Below are the code and all the weights of a small trained network. Each question names an input and a class and asks about switching units off, where a switched-off unit gives its printed mean instead of its output.

import numpy as np


def w(rows, s, z=0):
    codes = np.array(rows[::2]) - 128.0
    scale = np.full(codes.shape[1], s)
    scale[-1] = z or s
    return codes * scale


def f(y):
    return np.maximum(y, 0)


def log_softmax(a):
    a = a - a.max(-1, keepdims=True)
    return a - np.log(np.exp(a).sum(-1, keepdims=True))


def net(x, mask):
    res = np.array(x, float).reshape(1, 7) / 4 @ E
    y = f(res @ A[0][:, :-1].T + A[0][:, -1])
    res = res + np.where(mask, y, B[0][:, -1]) @ B[0][:, :-1]
    return log_softmax(res[-1] @ U[:, :-1].T + U[:, -1])


A, B = {}, {}
E = w([
[74,115,83,78],'x0',
[120,80,125,127],'x1',
[154,140,162,39],'x2',
[183,174,124,142],'x3',
[169,73,58,131],'x4',
[93,254,70,139],'x5',
[97,72,207,158],'x6',
],0.0092)
A[0] = w([
[102,199,76,79,155],'n0',
[48,154,113,115,162],'n1',
[120,121,122,111,94],'n2',
[69,125,148,164,174],'n3',
[254,146,55,183,161],'n4',
[155,78,171,48,252],'n5',
[66,151,152,192,192],'n6',
[207,154,135,103,214],'n7',
[125,183,68,105,182],'n8',
[181,185,162,82,193],'n9',
],0.015,0.0035)
B[0] = w([
[65,131,71,29,223],'n0',
[67,124,141,109,191],'n1',
[123,117,121,136,139],'n2',
[105,133,167,188,178],'n3',
[209,148,1,202,241],'n4',
[187,46,189,91,247],'n5',
[79,164,142,200,194],'n6',
[175,205,124,123,201],'n7',
[85,131,44,83,214],'n8',
[138,202,181,81,209],'n9',
],0.024,0.011)
U = w([
[202,164,31,187,170],'0',
[54,141,76,104,2],'1',
[32,123,175,254,156],'2',
[196,196,159,99,52],'3',
[163,54,146,143,240],'4',
],0.0086,0.0032)

Each question gives the input, the list of numbers given to net, and the class t.
The units are the neurons (one row each of A and B). Each row of codes is followed by its name. A weight is (code - 128) times the scale printed after its matrix; where a second scale follows, it is the last column's (A, B and U).
mask holds one flag per neuron, in row order. A switched-off neuron (its flag False) gives its mean, the last column of its row in B, instead of its output. The means were averaged over made-up inputs and are rounded, as every weight is.
A unit's drop is (log p(t) with every unit on - log p(t) with that unit switched off) / (log p(t) with every unit on - log p(t) with every unit switched off).
The circuit of an input: a set's keep is (log p(t) with only the set's units on - log p(t) with every unit switched off) / (log p(t) with every unit on - log p(t) with every unit switched off). Starting from all 10 units, units are removed one at a time, each time the one whose removal leaves the highest keep (on an exact tie, the one counted first), for as long as the keep stays at least 0.8.
circuit, biggest first: the units of the circuit, biggest drop first
most important unit: the unit with the biggest drop
k most important neurons: the k neurons with the biggest drops, biggest first
drop of u: that unit's drop, to one decimal
input [5,-3,8,-2,3,0,4], class 4: most important unit : n5
input [0,5,-2,7,-2,-4,8], class 2: circuit, biggest first : n3, n4
input [4,-5,6,3,6,2,3], class 3: circuit, biggest first : n9, n4
input [7,-5,0,-8,3,-3,-3], class 4: circuit, biggest first : n5, n6, n7
input [6,-7,-4,1,-1,-6,-3], class 4: 2 most important neurons : n4, n0
input [2,-3,5,-1,3,-7,-5], class 3: 2 most important neurons : n7, n9
input [4,-3,2,0,-5,-4,-8], class 1: 3 most important neurons : n0, n8, n4
input [-5,-6,5,-5,0,3,-3], class 1: 4 most important neurons : n0, n8, n5, n4
input [-1,3,7,-6,-2,3,8], class 2: drop of n2 : 0.0
input [4,-4,-8,-2,0,-7,-4], class 2: drop of n1 : -0.1
input [4,-3,-4,-4,4,-6,-1], class 4: drop of n4 : 0.1
input [5,-4,2,-2,-4,-3,4], class 4: drop of n5 : 0.7
